Below are the code and all the weights of a small trained network. Each question names an input and a target symbol and asks about switching units off, where a switched-off unit gives its printed mean instead of its output.

import numpy as np


def w(rows, s, z=0):
    codes = np.array(rows[::2]) - 128.0
    scale = np.full(codes.shape[1], s)
    scale[-1] = z or s
    return codes * scale


def f(y):
    return y / 2 * (1 + np.tanh(0.7978845608 * (y + 0.044715 * y**3)))


def softmax(a):
    e = np.exp(a - a.max(-1, keepdims=True))
    return e / e.sum(-1, keepdims=True)


def log_softmax(a):
    a = a - a.max(-1, keepdims=True)
    return a - np.log(np.exp(a).sum(-1, keepdims=True))


def net(x, mask):
    ids = ['αγδεζηθμξπστφψω'.index(c) for c in x.split()]
    T = len(ids)
    res = E[ids] + P[:T]
    u = 0
    for l in range(2):
        q, k, v = (res @ M[l].T for M in (Q, K, V))
        z = softmax(np.where(np.tri(T) > 0, q @ k.T / 3**0.5, -1e9)) @ v
        res = res + np.where(mask[u], z, O[l][:, -1]) @ O[l][:, :-1]
        u += 1
        y = f(res @ A[l][:, :-1].T + A[l][:, -1])
        res = res + np.where(mask[u : u + 12], y, B[l][:, -1]) @ B[l][:, :-1]
        u += 12
    return log_softmax(res[-1] @ U[:, :-1].T + U[:, -1])


Q, K, V, O, A, B = {}, {}, {}, {}, {}, {}
E = w([
[126,10,230],'α',
[68,168,114],'γ',
[123,151,86],'δ',
[143,141,120],'ε',
[92,161,142],'ζ',
[159,69,169],'η',
[189,49,171],'θ',
[199,95,139],'μ',
[142,112,162],'ξ',
[177,111,115],'π',
[113,172,16],'σ',
[113,154,101],'τ',
[97,121,180],'φ',
[192,129,31],'ψ',
[149,155,22],'ω',
],0.013)
P = w([
[102,234,128],'0',
[74,144,92],'1',
[213,187,186],'2',
[81,79,7],'3',
[206,197,222],'4',
[101,66,1],'5',
],0.015)
Q[0] = w([
[143,190,54],'L0H1',
[93,85,3],'L0H1',
[98,194,132],'L0H1',
],0.006)
K[0] = w([
[136,35,165],'L0H1',
[176,244,186],'L0H1',
[245,69,2],'L0H1',
],0.0056)
V[0] = w([
[51,135,255],'L0H1',
[223,236,134],'L0H1',
[52,136,237],'L0H1',
],0.0072)
O[0] = w([
[59,3,113,114],'L0H1',
[95,180,253,252],'L0H1',
[206,249,145,116],'L0H1',
],0.0062,0.0041)
A[0] = w([
[172,101,184,82],'L0N1',
[72,97,111,252],'L0N2',
[77,156,90,71],'L0N3',
[195,157,81,65],'L0N4',
[98,136,114,95],'L0N5',
[6,129,128,117],'L0N6',
[93,94,132,105],'L0N7',
[82,183,87,162],'L0N8',
[142,116,85,92],'L0N9',
[83,165,109,40],'L0N10',
[194,180,143,147],'L0N11',
[135,68,201,76],'L0N12',
],0.017,0.011)
B[0] = w([
[97,156,91,168],'L0N1',
[158,77,171,254],'L0N2',
[172,121,89,146],'L0N3',
[94,108,164,143],'L0N4',
[171,121,102,127],'L0N5',
[254,149,138,186],'L0N6',
[154,155,151,137],'L0N7',
[173,143,159,202],'L0N8',
[136,147,145,132],'L0N9',
[153,138,63,131],'L0N10',
[62,212,154,239],'L0N11',
[109,207,126,157],'L0N12',
],0.0092,0.0097)
Q[1] = w([
[145,136,254],'L1H1',
[144,206,232],'L1H1',
[169,42,111],'L1H1',
],0.0095)
K[1] = w([
[105,92,128],'L1H1',
[149,4,111],'L1H1',
[51,174,151],'L1H1',
],0.018)
V[1] = w([
[191,132,138],'L1H1',
[148,95,250],'L1H1',
[66,93,158],'L1H1',
],0.014)
O[1] = w([
[192,99,137,184],'L1H1',
[215,170,30,245],'L1H1',
[2,165,22,79],'L1H1',
],0.013)
A[1] = w([
[12,163,50,90],'L1N1',
[38,95,66,52],'L1N2',
[42,238,93,228],'L1N3',
[162,160,138,2],'L1N4',
[127,186,133,135],'L1N5',
[143,107,11,153],'L1N6',
[91,150,31,97],'L1N7',
[107,208,197,85],'L1N8',
[46,101,83,66],'L1N9',
[180,215,140,174],'L1N10',
[42,122,86,92],'L1N11',
[54,125,77,50],'L1N12',
],0.012,0.0097)
B[1] = w([
[130,81,204,137],'L1N1',
[9,164,196,127],'L1N2',
[166,186,154,177],'L1N3',
[109,90,157,160],'L1N4',
[120,99,103,161],'L1N5',
[138,136,187,185],'L1N6',
[158,69,144,153],'L1N7',
[45,100,157,159],'L1N8',
[6,142,163,127],'L1N9',
[80,108,84,254],'L1N10',
[59,64,198,127],'L1N11',
[92,105,127,127],'L1N12',
],0.015,0.034)
U = w([
[246,134,108,134],'α',
[180,98,176,185],'γ',
[99,104,138,149],'δ',
[76,107,78,130],'ε',
[117,76,84,97],'ζ',
[181,254,86,135],'η',
[159,186,249,76],'θ',
[109,195,171,148],'μ',
[99,156,41,143],'ξ',
[90,186,96,152],'π',
[136,103,225,8],'σ',
[104,94,126,132],'τ',
[139,103,14,64],'φ',
[69,158,162,112],'ψ',
[95,114,179,91],'ω',
],0.013,0.014)

Each question gives the input, a string of symbols that net reads in full, and the target symbol t.
The units are the heads (3 rows each of Q, K, V and O) and the neurons (one row each of A and B). Each row of codes is followed by its name. A weight is (code - 128) times the scale printed after its matrix; where a second scale follows, it is the last column's (O, A, B and U).
mask holds one flag per unit, layer by layer, with each layer's heads first. A switched-off unit (its flag False) gives its mean, the last column of its rows in O or B, instead of its output. The means were averaged over made-up inputs and are rounded, as every weight is.
A unit's drop is (log p(t) with every unit on - log p(t) with that unit switched off) / (log p(t) with every unit on - log p(t) with every unit switched off).
The circuit of an input: a set's keep is (log p(t) with only the set's units on - log p(t) with every unit switched off) / (log p(t) with every unit on - log p(t) with every unit switched off). Starting from the 12 units with the biggest drops (on a tie, the unit counted first), units are removed one at a time, each time the one whose removal leaves the highest keep (on an exact tie, the one counted first), for as long as the keep stays at least 0.8.
units of the circuit, in order: the units of the circuit, biggest drop first
top k neurons: the k neurons with the biggest drops, biggest first
top k neurons in layer l: the k neurons of layer l with the biggest drops, biggest first
input ε ζ ψ, target ζ: units of the circuit, in order	[L1N10 L1N3]
input φ θ τ γ ω, target γ: top 3 neurons	[L0N6 L0N2 L0N3]
input ζ θ σ η φ, target η: top neuron in layer 0	[L0N2]
input α η σ, target η: top 2 neurons in layer 0	[L0N11 L0N1]
input η ω σ η ψ, target η: top 2 neurons in layer 0	[L0N2 L0N11]
input η η γ, target η: units of the circuit, in order	[L1H1 L1N3]
input η τ ψ η θ σ, target α: units of the circuit, in order	[L1N8 L1N10]
input η η π, target η: units of the circuit, in order	[L1H1 L0N2]
input τ π ζ, target π: top 3 neurons in layer 1	[L1N8 L1N3 L1N6]
input π η σ η τ, target η: units of the circuit, in order	[L1H1 L1N3 L0N2]
input η ω ξ ψ η, target ψ: top 3 neurons	[L1N8 L0N6 L0N11]
input σ ε μ γ ψ, target γ: top 3 neurons	[L0N6 L0N2 L0N11]
input η η τ, target η: top 3 neurons	[L1N3 L0N11 L0N2]
input η φ ψ, target φ: top 2 neurons in layer 0	[L0N6 L0N11]
input ψ η θ, target η: units of the circuit, in order	[L1H1 L0N2]
input η γ δ θ ψ, target θ: top 2 neurons	[L0N6 L1N3]
input π η ψ θ, target α: units of the circuit, in order	[L1N8]
input γ φ ζ, target φ: top 2 neurons	[L1N10 L0N6]
input α π η η δ, target η: top 2 neurons	[L1N3 L0N2]
input α γ ψ, target γ: top 3 neurons	[L0N6 L0N2 L0N8]
input η η α, target η: top 2 neurons	[L1N3 L0N11]
input δ ζ η, target ζ: top 2 neurons	[L1N10 L0N6]
input ω φ σ α, target α: top 2 neurons in layer 1	[L1N6 L1N8]
input η μ ψ σ η, target σ: units of the circuit, in order	[L1H1]
